Here is a tiny trained network, its code and every weight. The questions are about switching its units off for an input and a class, where a switched-off unit gives its printed mean instead of its output.

import numpy as np


def w(rows, s, z=0):
    codes = np.array(rows[::2]) - 128.0
    scale = np.full(codes.shape[1], s)
    scale[-1] = z or s
    return codes * scale


def f(y):
    return np.maximum(y, 0)


def log_softmax(a):
    a = a - a.max(-1, keepdims=True)
    return a - np.log(np.exp(a).sum(-1, keepdims=True))


def net(x, mask):
    res = np.array(x, float).reshape(1, 6) / 4 @ E
    y = f(res @ A[0][:, :-1].T + A[0][:, -1])
    res = res + np.where(mask, y, B[0][:, -1]) @ B[0][:, :-1]
    return log_softmax(res[-1] @ U[:, :-1].T + U[:, -1])


A, B = {}, {}
E = w([
[90,63,157,83,68,136],'x0',
[149,148,128,169,51,64],'x1',
[112,121,152,213,84,112],'x2',
[127,95,112,156,186,134],'x3',
[155,152,244,77,30,107],'x4',
[127,66,33,117,254,169],'x5',
],0.0076)
A[0] = w([
[150,109,161,143,159,162,3],'N0',
[149,247,154,154,130,156,253],'N1',
[90,99,136,117,120,123,184],'N2',
[111,109,85,174,172,164,253],'N3',
[149,185,116,102,162,170,253],'N4',
[148,153,125,133,140,131,188],'N5',
[145,186,46,171,130,88,89],'N6',
[128,78,188,128,136,134,152],'N7',
[114,54,88,81,71,156,253],'N8',
],0.012,0.0021)
B[0] = w([
[102,137,141,147,112,137,145],'N0',
[168,48,115,150,147,103,246],'N1',
[3,191,159,73,144,139,165],'N2',
[89,125,135,154,153,63,254],'N3',
[151,48,211,235,64,114,204],'N4',
[149,44,90,149,78,72,160],'N5',
[142,124,5,147,144,64,206],'N6',
[102,171,165,53,194,232,178],'N7',
[91,211,217,104,124,128,210],'N8',
],0.0072,0.0075)
U = w([
[176,68,123,184,147,95,240],'0',
[108,88,140,127,147,74,224],'1',
[70,158,170,129,174,125,246],'2',
[103,197,149,116,165,233,3],'3',
[190,137,1,139,108,104,3],'4',
],0.0091,0.0021)

Each question gives the input, the list of numbers given to net, and the class t.
The units are the neurons (one row each of A and B). Each row of codes is followed by its name. A weight is (code - 128) times the scale printed after its matrix; where a second scale follows, it is the last column's (A, B and U).
mask holds one flag per neuron, in row order. A switched-off neuron (its flag False) gives its mean, the last column of its row in B, instead of its output. The means were averaged over made-up inputs and are rounded, as every weight is.
A unit's drop is (log p(t) with every unit on - log p(t) with that unit switched off) / (log p(t) with every unit on - log p(t) with every unit switched off).
The circuit of an input: a set's keep is (log p(t) with only the set's units on - log p(t) with every unit switched off) / (log p(t) with every unit on - log p(t) with every unit switched off). Starting from all 9 units, units are removed one at a time, each time the one whose removal leaves the highest keep (on an exact tie, the one counted first), for as long as the keep stays at least 0.8.
circuit, biggest first: the units of the circuit, biggest drop first
k most important neurons: the k neurons with the biggest drops, biggest first
drop of u: that unit's drop, to one decimal
input [-4,6,-3,-6,6,-7], class 0: circuit, biggest first : [N1]
input [-1,5,7,8,-5,-5], class 4: circuit, biggest first : [N6 N4]
input [-6,-7,4,-7,-6,-2], class 0: 2 most important neurons : [N4 N1]
input [3,8,0,2,2,2], class 2: circuit, biggest first : [N1 N6 N4]
input [4,-6,-5,0,4,6], class 3: 2 most important neurons : [N7 N1]
input [-8,-5,-5,4,-7,-3], class 0: 2 most important neurons : [N4 N3]
input [1,-1,-6,2,6,-7], class 3: circuit, biggest first : [N7 N3]
input [0,8,5,-5,-7,-8], class 4: circuit, biggest first : [N6 N4]
input [8,4,5,-8,5,-1], class 2: 2 most important neurons : [N8 N2]
input [3,-1,-6,3,8,-6], class 3: 2 most important neurons : [N7 N3]
input [-3,6,6,5,-5,4], class 4: 2 most important neurons : [N6 N4]
input [2,-3,-6,-7,3,2], class 3: 2 most important neurons : [N3 N1]
input [8,-1,-5,2,0,8], class 2: 2 most important neurons : [N8 N3]
input [-4,-7,-4,-7,-3,6], class 0: circuit, biggest first : [N4]
input [3,-3,-5,-4,5,-7], class 3: drop of N7 : 0.3
input [-6,3,-1,2,-4,-6], class 4: drop of N6 : 0.6
input [5,-5,1,-1,5,1], class 3: drop of N7 : 0.2
